Below are the code and all the weights of a small trained network. Each question names an input and a class and asks about switching units off, where a switched-off unit gives its printed mean instead of its output.

import numpy as np


def w(rows, s, z=0):
    codes = np.array(rows[::2]) - 128.0
    scale = np.full(codes.shape[1], s)
    scale[-1] = z or s
    return codes * scale


def f(y):
    return np.maximum(y, 0)


def log_softmax(a):
    a = a - a.max(-1, keepdims=True)
    return a - np.log(np.exp(a).sum(-1, keepdims=True))


def net(x, mask):
    res = np.array(x, float).reshape(1, 3) / 4 @ E
    y = f(res @ A[0][:, :-1].T + A[0][:, -1])
    res = res + np.where(mask, y, B[0][:, -1]) @ B[0][:, :-1]
    return log_softmax(res[-1] @ U[:, :-1].T + U[:, -1])


A, B = {}, {}
E = w([
[200,180,176,41,147,138,21],'x0',
[78,202,110,215,131,176,59],'x1',
[234,68,137,232,254,90,44],'x2',
],0.0094)
A[0] = w([
[104,163,128,157,125,134,114,77],'N0',
[52,254,123,160,108,156,103,110],'N1',
[66,195,124,58,87,143,170,58],'N2',
[107,152,126,103,114,133,142,253],'N3',
[139,198,134,30,117,141,92,136],'N4',
[138,184,134,64,124,130,87,59],'N5',
[60,126,116,166,104,132,227,100],'N6',
[140,74,133,15,121,112,197,91],'N7',
],0.023,0.016)
B[0] = w([
[160,66,101,43,121,143,136,150],'N0',
[177,156,96,29,62,145,129,244],'N1',
[234,92,122,215,144,89,92,254],'N2',
[64,251,212,93,255,144,128,239],'N3',
[54,48,113,167,124,129,147,252],'N4',
[94,65,108,188,98,123,147,189],'N5',
[50,38,111,182,111,129,145,226],'N6',
[176,156,89,21,60,154,124,236],'N7',
],0.028,0.022)
U = w([
[35,61,89,155,92,132,165,130],'0',
[158,160,84,58,40,154,147,105],'1',
[240,77,115,177,249,97,80,127],'2',
[72,196,172,115,199,137,145,252],'3',
[105,202,156,169,70,103,155,91],'4',
[105,180,147,168,38,87,148,95],'5',
],0.012,0.015)

Each question gives the input, the list of numbers given to net, and the class t.
The units are the neurons (one row each of A and B). Each row of codes is followed by its name. A weight is (code - 128) times the scale printed after its matrix; where a second scale follows, it is the last column's (A, B and U).
mask holds one flag per neuron, in row order. A switched-off neuron (its flag False) gives its mean, the last column of its row in B, instead of its output. The means were averaged over made-up inputs and are rounded, as every weight is.
A unit's drop is (log p(t) with every unit on - log p(t) with that unit switched off) / (log p(t) with every unit on - log p(t) with every unit switched off).
The circuit of an input: a set's keep is (log p(t) with only the set's units on - log p(t) with every unit switched off) / (log p(t) with every unit on - log p(t) with every unit switched off). Starting from all 8 units, units are removed one at a time, each time the one whose removal leaves the highest keep (on an exact tie, the one counted first), for as long as the keep stays at least 0.8.
units of the circuit, in order: the units of the circuit, biggest drop first
most important unit: the unit with the biggest drop
top k neurons: the k neurons with the biggest drops, biggest first
drop of u: that unit's drop, to one decimal
input [-2,-3,-2], class 3: top 3 neurons => N1; N4; N3
input [3,7,6], class 1: most important unit => N2
input [3,3,0], class 3: units of the circuit, in order => N7; N6; N2
input [5,7,3], class 1: top 2 neurons => N1; N6
input [8,-7,-8], class 0: top 4 neurons => N4; N5; N7; N1
input [8,-1,6], class 0: top 2 neurons => N2; N3
input [8,8,1], class 0: top 2 neurons => N4; N7
input [6,1,-7], class 2: top 2 neurons => N2; N6
input [-1,3,0], class 3: top 2 neurons => N7; N2
input [6,-6,-6], class 0: top 4 neurons => N4; N1; N5; N7
input [5,-1,-3], class 0: top 2 neurons => N4; N5
input [6,-4,6], class 0: top 3 neurons => N2; N3; N1
input [-3,-3,-2], class 3: top 2 neurons => N1; N4
input [-2,-5,0], class 1: units of the circuit, in order => N7
input [-6,8,4], class 1: drop of N1 => 0.4
input [8,-6,3], class 0: drop of N4 => 0.1
input [3,-2,3], class 3: drop of N2 => 3.1
